Here is a tiny trained network, its code and every weight. The questions are about switching its units off for an input and a target symbol, where a switched-off unit gives its printed mean instead of its output.

import numpy as np


def w(rows, s, z=0):
    codes = np.array(rows[::2]) - 128.0
    scale = np.full(codes.shape[1], s)
    scale[-1] = z or s
    return codes * scale


def f(y):
    return y / 2 * (1 + np.tanh(0.7978845608 * (y + 0.044715 * y**3)))


def softmax(a):
    e = np.exp(a - a.max(-1, keepdims=True))
    return e / e.sum(-1, keepdims=True)


def log_softmax(a):
    a = a - a.max(-1, keepdims=True)
    return a - np.log(np.exp(a).sum(-1, keepdims=True))


def net(x, mask):
    ids = ['ΘΞΦΨΩαβγεζημπστ'.index(c) for c in x.split()]
    T = len(ids)
    res = E[ids] + P[:T]
    u = 0
    for l in range(2):
        q, k, v = (res @ M[l].T for M in (Q, K, V))
        z = softmax(np.where(np.tri(T) > 0, q @ k.T / 3**0.5, -1e9)) @ v
        res = res + np.where(mask[u], z, O[l][:, -1]) @ O[l][:, :-1]
        u += 1
        y = f(res @ A[l][:, :-1].T + A[l][:, -1])
        res = res + np.where(mask[u : u + 16], y, B[l][:, -1]) @ B[l][:, :-1]
        u += 16
    return log_softmax(res[-1] @ U[:, :-1].T + U[:, -1])


Q, K, V, O, A, B = {}, {}, {}, {}, {}, {}
E = w([
[208,188,156,131,126,136,119,168,106],'Θ',
[184,169,99,144,97,145,126,108,157],'Ξ',
[144,126,190,155,139,186,170,161,54],'Φ',
[154,136,62,168,112,78,101,69,162],'Ψ',
[153,188,86,143,128,32,65,135,178],'Ω',
[101,78,181,186,169,122,149,116,83],'α',
[186,250,148,92,98,80,97,166,181],'β',
[183,122,149,173,128,68,80,88,99],'γ',
[95,186,126,122,117,48,121,113,213],'ε',
[97,198,248,95,126,140,188,185,143],'ζ',
[73,122,150,127,81,134,176,56,171],'η',
[104,202,141,92,48,134,106,129,201],'μ',
[94,112,82,137,42,103,27,68,162],'π',
[105,56,168,178,98,114,100,38,124],'σ',
[175,101,211,103,72,44,75,54,82],'τ',
],0.017)
P = w([
[109,164,91,159,199,203,137,140,103],'0',
[160,76,59,122,122,142,160,223,186],'1',
[65,167,117,170,97,91,159,123,26],'2',
[125,68,109,97,65,76,153,177,151],'3',
[83,201,204,203,183,203,73,75,122],'4',
[132,98,179,70,98,110,87,75,223],'5',
[153,193,205,200,78,130,107,106,141],'6',
[176,52,174,138,73,118,143,146,251],'7',
],0.016)
Q[0] = w([
[143,133,191,185,138,149,85,109,188],'0.h1',
[158,81,132,182,59,101,170,193,160],'0.h1',
[106,210,144,254,59,109,145,121,96],'0.h1',
],0.015)
K[0] = w([
[91,171,171,182,58,95,117,107,97],'0.h1',
[132,172,139,147,189,196,74,83,146],'0.h1',
[93,108,255,108,84,127,44,70,191],'0.h1',
],0.013)
V[0] = w([
[144,116,90,114,22,254,106,79,111],'0.h1',
[110,89,91,163,149,165,216,92,152],'0.h1',
[164,58,104,169,166,83,82,87,96],'0.h1',
],0.009)
O[0] = w([
[94,118,198,38,250,124,76,136,85,159],'0.h1',
[121,120,241,190,175,104,113,184,181,6],'0.h1',
[94,91,139,154,36,177,55,168,105,144],'0.h1',
],0.013,0.0011)
A[0] = w([
[183,163,160,183,144,110,106,101,87,79],'0.n1',
[149,137,115,137,114,175,66,81,72,56],'0.n2',
[148,190,95,174,165,92,42,135,118,128],'0.n3',
[77,201,72,213,198,217,102,95,140,74],'0.n4',
[71,2,115,137,129,111,151,103,145,186],'0.n5',
[32,142,172,156,107,128,140,58,67,158],'0.n6',
[143,207,153,154,145,115,158,101,95,24],'0.n7',
[136,70,138,37,78,73,147,140,228,104],'0.n8',
[81,177,85,128,117,149,124,213,206,64],'0.n9',
[112,135,191,140,117,208,250,128,70,191],'0.n10',
[209,65,83,177,171,119,98,125,53,123],'0.n11',
[75,177,232,138,74,104,118,59,192,183],'0.n12',
[167,60,117,51,62,46,156,171,94,200],'0.n13',
[172,112,157,114,156,77,119,49,72,196],'0.n14',
[190,105,173,66,92,208,183,172,148,253],'0.n15',
[128,195,124,125,121,83,145,182,140,140],'0.n16',
],0.0069,0.0041)
B[0] = w([
[179,124,89,168,176,107,141,152,95,157],'0.n1',
[109,151,148,136,103,117,93,123,136,159],'0.n2',
[117,176,113,116,142,182,112,169,156,170],'0.n3',
[140,112,74,116,103,254,166,129,137,173],'0.n4',
[154,142,115,99,121,162,139,128,164,177],'0.n5',
[121,165,189,107,130,148,110,136,150,198],'0.n6',
[97,127,88,115,163,128,177,92,55,153],'0.n7',
[187,62,159,140,202,139,116,130,54,209],'0.n8',
[124,87,150,138,90,156,150,84,129,152],'0.n9',
[193,108,126,103,112,143,90,71,133,170],'0.n10',
[139,97,104,75,97,179,138,122,113,141],'0.n11',
[162,143,128,185,145,87,141,121,158,255],'0.n12',
[148,63,110,139,146,200,136,65,202,190],'0.n13',
[129,166,101,118,158,110,133,156,143,184],'0.n14',
[102,99,72,147,157,85,63,94,167,184],'0.n15',
[106,59,110,136,100,159,160,87,107,166],'0.n16',
],0.0089,0.01)
Q[1] = w([
[167,92,106,171,201,204,133,146,120],'1.h1',
[84,145,132,175,138,150,159,147,78],'1.h1',
[121,2,108,132,159,142,180,210,93],'1.h1',
],0.0089)
K[1] = w([
[121,172,167,133,136,169,137,77,200],'1.h1',
[160,69,118,90,148,139,120,125,222],'1.h1',
[85,119,107,160,183,254,153,157,129],'1.h1',
],0.008)
V[1] = w([
[231,114,173,147,130,171,120,108,1],'1.h1',
[99,107,205,66,93,116,158,52,170],'1.h1',
[132,136,172,143,131,182,187,130,113],'1.h1',
],0.0091)
O[1] = w([
[9,94,75,179,136,68,156,185,109,251],'1.h1',
[126,147,129,79,108,79,195,183,151,62],'1.h1',
[154,190,106,123,133,69,146,166,157,254],'1.h1',
],0.015,0.0055)
A[1] = w([
[72,137,110,141,94,181,127,88,35,142],'1.n1',
[108,158,124,168,136,86,126,114,186,238],'1.n2',
[111,129,131,199,86,132,155,125,133,80],'1.n3',
[108,71,103,165,72,147,60,95,114,159],'1.n4',
[195,75,122,99,188,117,84,103,155,78],'1.n5',
[143,35,175,107,104,111,84,207,179,218],'1.n6',
[151,98,118,58,184,90,143,153,172,161],'1.n7',
[60,205,138,95,194,99,144,139,133,85],'1.n8',
[130,210,179,243,122,117,145,135,111,119],'1.n9',
[138,155,203,180,104,122,72,174,140,236],'1.n10',
[60,164,81,149,196,114,196,74,60,1],'1.n11',
[148,59,152,126,138,95,186,101,156,59],'1.n12',
[61,205,172,75,93,112,136,182,63,100],'1.n13',
[79,109,126,156,54,92,165,143,162,161],'1.n14',
[145,92,186,131,1,136,84,77,163,185],'1.n15',
[138,203,80,77,85,177,159,115,96,76],'1.n16',
],0.0096,0.0054)
B[1] = w([
[177,197,80,134,171,4,118,122,150,185],'1.n1',
[115,146,185,151,189,134,158,100,65,249],'1.n2',
[218,125,175,154,46,87,94,116,32,192],'1.n3',
[61,145,143,105,95,149,183,150,83,252],'1.n4',
[77,141,207,119,140,147,184,162,131,212],'1.n5',
[195,134,145,78,53,97,87,21,201,223],'1.n6',
[99,178,100,142,88,148,108,106,54,204],'1.n7',
[163,100,155,112,85,173,28,123,87,201],'1.n8',
[160,123,144,67,121,189,221,152,85,225],'1.n9',
[55,165,76,144,86,162,126,149,254,235],'1.n10',
[156,88,131,29,86,102,107,192,205,211],'1.n11',
[101,176,37,130,125,165,65,204,121,182],'1.n12',
[83,57,135,168,211,139,153,113,172,169],'1.n13',
[201,86,107,105,186,104,149,131,120,214],'1.n14',
[130,99,85,125,183,128,99,207,104,241],'1.n15',
[72,48,184,161,104,42,81,82,134,183],'1.n16',
],0.0082,0.016)
U = w([
[9,102,135,100,151,78,200,128,121,178],'Θ',
[79,125,177,160,212,132,44,85,122,165],'Ξ',
[169,97,183,111,133,111,83,192,121,71],'Φ',
[64,105,197,124,70,149,159,219,204,144],'Ψ',
[148,78,138,123,66,208,173,191,93,86],'Ω',
[228,104,194,155,93,125,154,88,126,115],'α',
[91,162,33,111,148,194,186,33,149,255],'β',
[127,104,145,176,61,136,42,82,77,153],'γ',
[232,105,98,137,215,181,89,128,175,156],'ε',
[137,172,49,90,148,126,133,157,160,66],'ζ',
[91,205,165,111,13,91,104,198,115,48],'η',
[120,152,180,59,165,153,187,135,83,147],'μ',
[134,81,185,23,87,157,98,80,102,86],'π',
[140,145,96,105,100,101,115,62,211,151],'σ',
[124,73,82,2,41,172,209,108,155,86],'τ',
],0.0067,0.0061)

Each question gives the input, a string of symbols that net reads in full, and the target symbol t.
The units are the heads (3 rows each of Q, K, V and O) and the neurons (one row each of A and B). Each row of codes is followed by its name. A weight is (code - 128) times the scale printed after its matrix; where a second scale follows, it is the last column's (O, A, B and U).
mask holds one flag per unit, layer by layer, with each layer's heads first. A switched-off unit (its flag False) gives its mean, the last column of its rows in O or B, instead of its output. The means were averaged over made-up inputs and are rounded, as every weight is.
A unit's drop is (log p(t) with every unit on - log p(t) with that unit switched off) / (log p(t) with every unit on - log p(t) with every unit switched off).
The circuit of an input: a set's keep is (log p(t) with only the set's units on - log p(t) with every unit switched off) / (log p(t) with every unit on - log p(t) with every unit switched off). Starting from the 12 units with the biggest drops (on a tie, the unit counted first), units are removed one at a time, each time the one whose removal leaves the highest keep (on an exact tie, the one counted first), for as long as the keep stays at least 0.8.
circuit, biggest first: the units of the circuit, biggest drop first
unit that matters most: the unit with the biggest drop
top k neurons: the k neurons with the biggest drops, biggest first
k most important neurons of layer l: the k neurons of layer l with the biggest drops, biggest first
input σ α η Ω α, target μ: top 2 neurons -> (0.n8; 0.n6)
input η Ω Ξ, target μ: circuit, biggest first -> (0.h1; 1.n9)
input Θ α ζ μ σ ζ Ψ π, target σ: unit that matters most -> 1.n6
input η ζ Φ σ Ω γ Ψ Ψ, target Ω: top 2 neurons -> (0.n8; 1.n4)
input γ Θ Ω α π, target Ξ: circuit, biggest first -> (0.h1; 1.n9)
input Φ τ π π α Ξ ε, target α: circuit, biggest first -> (0.h1; 1.n3; 1.n10; 0.n12)
input μ σ μ α ε, target π: 2 most important neurons of layer 1 -> (1.n8; 1.n11)
input ε σ η π ε, target Ξ: circuit, biggest first -> (0.h1; 1.n4)
input Ξ π Ψ τ ζ, target Θ: circuit, biggest first -> (1.h1; 0.n8)
input ε σ ζ Φ ζ, target τ: circuit, biggest first -> (0.h1; 1.n11; 0.n7)
input Ω Θ μ Ψ α, target π: circuit, biggest first -> (0.h1; 1.n11; 1.n8)
input Ω Ω γ Θ ζ, target τ: circuit, biggest first -> (1.n11; 0.h1; 0.n7)
input Ψ π Θ Ω, target Ψ: 2 most important neurons of layer 1 -> (1.n5; 1.n10)
input Ω Ω Ω Φ, target Ω: 2 most important neurons of layer 0 -> (0.n8; 0.n13)
input Ω η β, target μ: circuit, biggest first -> (0.h1; 1.n9)
input Θ γ Θ σ Θ σ η, target Ψ: circuit, biggest first -> (0.h1; 1.n10; 0.n6)
input σ γ Ω γ τ, target Θ: most important neuron of layer 0 -> (0.n3)
input σ Θ α Ω γ η, target α: circuit, biggest first -> (0.h1; 1.n3; 0.n12)
input Ω α μ Ξ α Φ α, target Ω: circuit, biggest first -> (1.n9; 0.h1)
input τ γ σ Θ α, target Ψ: top 2 neurons -> (0.n6; 1.n10)
input Θ Ω Ω, target γ: circuit, biggest first -> (1.h1)
input σ σ ζ Ξ, target σ: top 2 neurons -> (1.n6; 0.n8)
input μ Ω α ζ, target μ: top 2 neurons -> (0.n8; 1.n5)
input α Θ σ, target Ψ: circuit, biggest first -> (0.h1; 0.n6; 1.n10)
input γ μ τ η β, target Θ: top 2 neurons -> (1.n13; 1.n16)
input Θ μ ε, target π: top 2 neurons -> (1.n8; 1.n11)
input Φ γ β σ, target Φ: unit that matters most -> 1.h1
input Ω σ γ η Θ, target μ: top 3 neurons -> (0.n13; 1.n9; 1.n6)
input ε Θ η α Ψ Θ, target η: 2 most important neurons of layer 0 -> (0.n4; 0.n8)
